J_720: [-0.07  2.18  1.29  4.44  2.12  1.09  8.74  1.34  6.60 -0.02 -0.02  2.06
  1.09  4.44  0.07  2.06  0.11 -0.14  0.03 -0.02  1.32  1.09]
J_861: [-0.07  2.18  1.29  4.44  1.09  1.09  8.74  1.34  3.67 -0.02  1.09  0.09
  1.09  1.66  0.07  2.06  0.11 -0.14  0.03  1.09  1.32  1.09]
J_763: [1.69 0.09 0.16 0.20 0.07 0.22 0.17 0.14 4.54 6.28 0.07 0.10 0.01 0.06
 0.12 3.25 4.05 4.65 0.10 0.46 0.10 1.36]
J_85: [ 1.62  0.14  0.68  1.62  0.60  0.11 -0.07  0.10  4.41  1.62  0.14  2.22
 -0.01 -0.07  0.36  0.32  5.88  7.87  2.04  1.83  2.13  1.75]
[ 1.62  0.14  0.68  1.62  0.60  0.11 -0.07  0.10  4.41  1.62  0.14  2.22
 -0.01 -0.07  0.36  0.32  5.88  7.87  2.04  1.83  2.13  1.75] : J_85
again J_861:  : [1.09]
[-0.07  2.18  1.29  4.44  1.09  1.09  8.74  1.34  3.67 -0.02  1.09  0.09
  1.09  1.66  0.07  2.06  0.11 -0.14  0.03  1.09  1.32  1.09] : J_861
[1.69 0.09 0.16 0.20 0.07 0.22 0.17 0.14 4.54 6.28 0.07 0.10 0.01 0.06
 0.12 3.25 4.05 4.65 0.10 0.46 0.10 1.36] : J_763

J_11: [ 0.09 -4.95 -1.69  2.04 -0.02 -2.94  5.40  3.68  6.89  2.48 -6.28  3.41
  0.87 -2.74]
J_508: [-0.75 -0.23 -1.45  0.03  0.45  0.00 -0.23  0.41  1.15 -1.27  0.35  0.85
  0.72  0.89]
J_124: [ 0.17 -5.44 -1.46  2.14  0.07 -3.00  5.06  3.22  6.55  2.53 -6.73  3.91
  0.77 -2.37]
J_707: [-0.25 -0.73 -1.75 -0.10  0.29  0.12  0.33  0.26  1.42 -1.33  0.01  0.16
  0.85  0.81]
J_964: [-0.30 -1.04 -1.33 -0.17  1.19  1.00  0.18 -0.80  1.42 -1.27 -0.61 -0.08
  1.35  0.38]
J_53: [-1.00  0.14 -1.51 -0.16  0.40 -0.27 -0.08  0.97  1.00 -0.74  0.49  1.30
  0.75  0.50]
J_965: [-0.75 -0.23 -1.45  0.03  0.45  0.00 -0.23  0.41  1.15 -1.27  0.35  0.85
  0.91  0.65]
J_64: [-0.62 -4.02  4.57  0.60 -1.28 -1.06  3.74  4.57  4.57  2.91 -5.28  3.53
  4.57 -4.44]
J_140: [ 1.20 -2.19 -1.97 -1.05  0.67 -0.84 -1.47  0.49  1.04 -1.05  0.96 -1.05
  3.13 -0.96]
J_34: [ 0.15 -0.17 -2.95  0.55 -0.57 -0.79 -1.39  0.15  4.39 -1.45  0.15 -2.78
  0.15 -0.34]
again J_64:  : [4.57]
again J_34:  : [0.15]
again J_140:  : [-1.05]

J_513: [-0.63  2.44 -2.14  4.04  0.49  2.31]
J_174: [ 6.85  3.12  0.79 -6.88 -6.88  5.34]
J_576: [ 0.49 -3.56  0.49 -4.28  0.49 -3.65]
J_682: [2.13 1.28 1.28 1.28 1.28 1.28]
J_179: [ 2.72  1.75  0.79  0.44 -3.00  2.93]
again J_576:  : [0.49]
again J_682:  : [1.28]
again J_174:  : [-6.88]
[ 0.49 -3.56  0.49 -4.28  0.49 -3.65] : J_576

J_33: [ 0.25 -9.47  5.82  3.61 -1.06 -3.76  0.43  8.49  5.82 -7.24 -0.88 -2.78]
J_433: [-0.13 -8.76  3.14  0.97  0.19 -2.62 -0.06  4.83  1.97 -9.41  1.10  0.19]
J_323: [ 1.60 -2.35  2.11 -1.39  3.43 -3.67 -0.39 -1.44  1.38 -2.50 -0.38  5.95]
again J_433:  : [0.19]
again J_33:  : [5.82]

J_153: [-6.58 -5.69  1.22 -4.85 -5.16  5.20  3.25 -0.90 -4.20 -3.66  2.72 -2.01
  2.71 -4.69  6.57 -4.16  3.48]
J_676: [ 1.40  2.33 -3.85  1.91 -1.32 -1.63 -0.11 -4.00  3.66 -2.47 -3.49 -3.07
 -4.56 -1.77 -2.47 -2.47 -4.12]
J_45: [ 3.14  1.65  0.99  1.60  3.91 -5.21 -4.54  2.68 -0.53 -1.02 -0.96  2.63
  0.16  3.97 -5.11  4.82 -0.94]
J_566: [ 0.48  0.42  0.63  0.21  0.61 -0.72 -0.54  0.22  0.18  0.23 -0.34  0.56
 -0.28  0.69 -0.48  0.28  0.06]
J_693: [ 3.40  5.09 -5.65  4.12 -1.40 -1.81  0.75 -6.25  7.44  7.61 -5.39 -4.29
 -7.03 -2.13 -3.25 -5.67 -6.29]
J_446: [-7.59 -7.99  2.04 -5.67 -4.38  3.45  1.15  2.15 -7.75  2.15  2.15 -1.04
  5.68 -3.90  5.46  2.15  4.69]
J_947: [ 2.79  2.33  5.01 -2.11 -3.27 -4.38 -2.27 -0.71 -0.96 -1.49  2.79  6.64
 -2.66  6.79 -5.21  2.79 -3.27]
again J_446:  : [2.15]
again J_676:  : [-2.47]
[ 1.40  2.33 -3.85  1.91 -1.32 -1.63 -0.11 -4.00  3.66 -2.47 -3.49 -3.07
 -4.56 -1.77 -2.47 -2.47 -4.12] : J_676
[ 2.79  2.33  5.01 -2.11 -3.27 -4.38 -2.27 -0.71 -0.96 -1.49  2.79  6.64
 -2.66  6.79 -5.21  2.79 -3.27] : J_947
[ 3.40  5.09 -5.65  4.12 -1.40 -1.81  0.75 -6.25  7.44  7.61 -5.39 -4.29
 -7.03 -2.13 -3.25 -5.67 -6.29] : J_693

J_516: [ 3.40 -2.46  5.59 -2.46 -2.46  3.40  3.40]
J_905: [-3.46  4.48 -1.57 -3.40  1.97  2.82 -1.57]
J_699: [-0.57  2.82 -1.57 -3.40 -0.57  2.82 -0.57]
again J_905:  : [-1.57]
[-3.46  4.48 -1.57 -3.40  1.97  2.82 -1.57] : J_905
[-0.57  2.82 -1.57 -3.40 -0.57  2.82 -0.57] : J_699
[ 3.40 -2.46  5.59 -2.46 -2.46  3.40  3.40] : J_516

J_628: [ 0.95 -1.19 -5.89  0.23 -3.06]
J_785: [-6.58 -2.90  3.83 -2.82  0.98]
J_869: [ 5.29 -5.78  2.09 -5.78 -3.74]
J_795: [-3.03 -3.03 -1.35 -0.11  1.33]
J_567: [ 2.70  2.70  1.30  0.98 -2.83]
J_793: [2.41 7.84 2.15 0.55 5.54]
J_467: [ 0.04  4.14  2.38  1.17 -2.38]
J_403: [2.61 2.61 2.61 0.68 4.67]
again J_795:  : [-3.03]
again J_869:  : [-5.78]
again J_567:  : [2.70]
again J_403:  : [2.61]

J_232: [-1.22  3.83 -1.51  2.45  0.11 -2.33 -0.41]
J_709: [-0.02 -1.39  1.87 -1.77  1.68  1.23 -0.12]
J_461: [ 1.85  0.13  2.04 -0.67  1.85 -0.08 -1.98]
J_912: [-0.64 -0.15 -2.97 -2.52  0.59  0.55 -1.61]
J_173: [ 2.12 -0.41 -0.41 -0.41  0.03  1.09 -1.27]
J_725: [ 4.03  0.06 -0.11 -2.17  0.81  0.60 -1.45]
J_721: [-1.82 -2.68 -0.18 -4.11 -0.49 -3.23 -0.89]
J_816: [ 1.44  0.54 -0.43  2.04  0.54 -1.53  0.84]
J_591: [ 0.70 -0.81 -0.32  2.38 -0.51  6.78 -2.24]
J_715: [-1.65  1.48 -2.09 -0.02 -1.98  1.60  0.38]
J_695: [-1.92  1.88 -1.92 -0.19 -0.67 -1.92 -1.92]
again J_173:  : [-0.41]
again J_816:  : [0.54]
again J_461:  : [1.85]
again J_695:  : [-1.92]

J_289: [-1.70  3.70 -5.15  1.59 -1.97  0.06  0.31  0.74  0.31  6.76 -1.18  0.31]
J_277: [ 0.00  1.70  0.33  0.50  0.39  0.18 -1.93 -0.60 -1.28  1.31  0.65  0.25]
J_469: [ 0.13  0.04  0.08 -0.24  0.74 -0.43 -0.37  0.09  0.26 -0.36 -1.07 -1.05]
J_338: [-0.88 -2.48  0.68  1.89 -0.41  1.58 -1.04 -1.57 -0.12 -5.68 -2.44 -4.18]
J_135: [ 0.43 -1.31 -1.06 -0.17  2.06  1.49  0.66 -0.63  2.68 -1.99  0.26 -0.70]
J_846: [-0.88 -2.48  0.68  1.89 -0.41  1.58 -1.04  1.89 -0.12  0.43  0.92 -0.25]
J_430: [ 0.51 -0.01 -0.69  0.00  0.16  0.10  0.29  0.89 -0.14 -0.83 -1.04  0.44]
J_534: [-0.38  0.80  0.00  0.45  0.75 -0.58  0.12  0.35  0.81  0.52  1.50 -0.22]
again J_289:  : [0.31]
again J_846:  : [1.89]

J_451: [-1.09 -7.15 -2.10  1.89  3.68 -1.07  0.06  2.18  0.38  1.38  0.90 -1.49
 -2.46  2.26  0.62 -2.25  0.95  1.07  2.53  2.50 -0.09 -1.05  0.68 -0.44
 -0.11 -5.58  3.14 -0.05  0.30 -1.02  1.60  1.18 -2.07]
J_77: [-2.58 -2.36  1.36  0.53  3.16  1.28  1.88 -0.85 -0.06 -0.86  0.32 -1.61
 -0.04  4.19  2.71 -2.30  0.49  2.30 -2.30  2.98  0.72 -3.38  2.16  3.88
  2.17 -4.79  1.46 -0.57 -0.66 -3.53  3.48 -2.73 -4.36]
J_454: [-2.41  3.69  3.95 -4.01 -0.79 -0.92 -0.92 -2.29 -0.74 -6.29 -0.58  0.73
  5.94  1.47 -2.01 -7.49  0.28 -3.20 -0.76 -0.92  1.36 -1.47  0.62  3.02
  2.88 -3.60 -2.14 -3.04 -1.72 -0.92  1.04  0.83 -5.91]
J_874: [-4.47 -1.21  0.52 -0.60  0.92  0.47 -0.20 -0.23 -0.58 -1.19  0.28  0.21
  2.03  2.67  0.90 -5.28 -0.37  2.17 -0.20  2.43 -1.60 -4.31  0.74  2.08
  1.98 -3.48  0.20 -0.14 -1.38 -2.36 -0.15  0.17 -2.56]
J_775: [-6.11  2.94  1.91 -1.89 -1.20  0.79 -0.30 -1.79 -1.00 -2.51  0.01  1.07
  5.68  0.43 -0.35 -7.18 -1.95  1.52 -0.46  2.49 -1.27 -4.52  0.90  0.90
  2.97 -0.19 -2.18 -0.90 -1.66 -1.13 -1.70  3.04 -0.46]
J_711: [-4.47 -1.21  0.52 -0.60  0.92  0.47 -0.20 -0.23 -0.58 -1.19  0.28  0.21
  2.03  0.92  0.90 -5.28 -0.37  0.92 -0.20  2.43 -1.60 -4.31  0.74  2.08
  1.98 -3.48  0.92 -0.14 -1.38 -2.36 -0.15  0.17 -2.05]
again J_454:  : [-0.92]
again J_874:  : [-0.20]

J_554: [ 0.64 -0.26  0.20  0.96  0.60]
J_416: [ 0.31 -1.06  0.30  1.43  0.25]
J_8: [ 1.92 -0.26  1.22  0.56  0.77]
J_619: [1.23 1.49 0.56 1.49 0.19]
J_258: [ 0.33 -1.10  0.33  0.33  0.33]
J_28: [ 0.63 -0.80  0.76  1.86  0.67]
J_235: [1.10 1.10 0.74 0.63 0.79]
J_458: [0.01 1.96 1.96 7.80 1.96]
again J_258:  : [0.33]
again J_235:  : [1.10]
again J_458:  : [1.96]
again J_619:  : [1.49]
[0.01 1.96 1.96 7.80 1.96] : J_458

